data =
106 114 112 102 122 143 113 79 80 91 61 93 117 114
89 108 107 81 83 107 131 103 99 95 130 102 119 119
86 94 95 129 130 93 70 150 112 121 101 151 92 106
98 70 115 129 94 148 124 85 103 151 105 92 101 96
90 118 92 101 73 114 105 97 83 121 129 96 97 104
91 80 98 98 107 116 140 89 116 97 90 127 105 101
97 76 98 89 68 52 100 112 92 101 124 84 106 101
106 109 99 84 108 81 78 107 93 128 96 121 97 84
94 124 95 91 89 117 74 76 101 85 143 68 101 94
Rows and columns are numbered from 1.
The entry in row 3 and column 3: 95
The entry at row 2, column 2 -> 108
Read off the entry at row 2, column 1.
Answer: 89
Read off the bottom-right entry.
Answer: 94
The entry in the top-right corner: 114
Read off the entry just right of the smallest entry.
Answer: 100
The entry at row 1, column 2 is 114
Read off the top entry of the column that holds the smallest entry.
Answer: 143
The bottom-left entry: 94
Read off the entry directly above the smallest entry.
Answer: 116
Read off the entry in row 3 and column 1.
Answer: 86
The top-left entry: 106
Read off the entry in row 1 and column 3.
Answer: 112
The smallest entry is 52
Read off the entry directly below 100.
Answer: 78
The entry in row 2 and column 3 -> 107
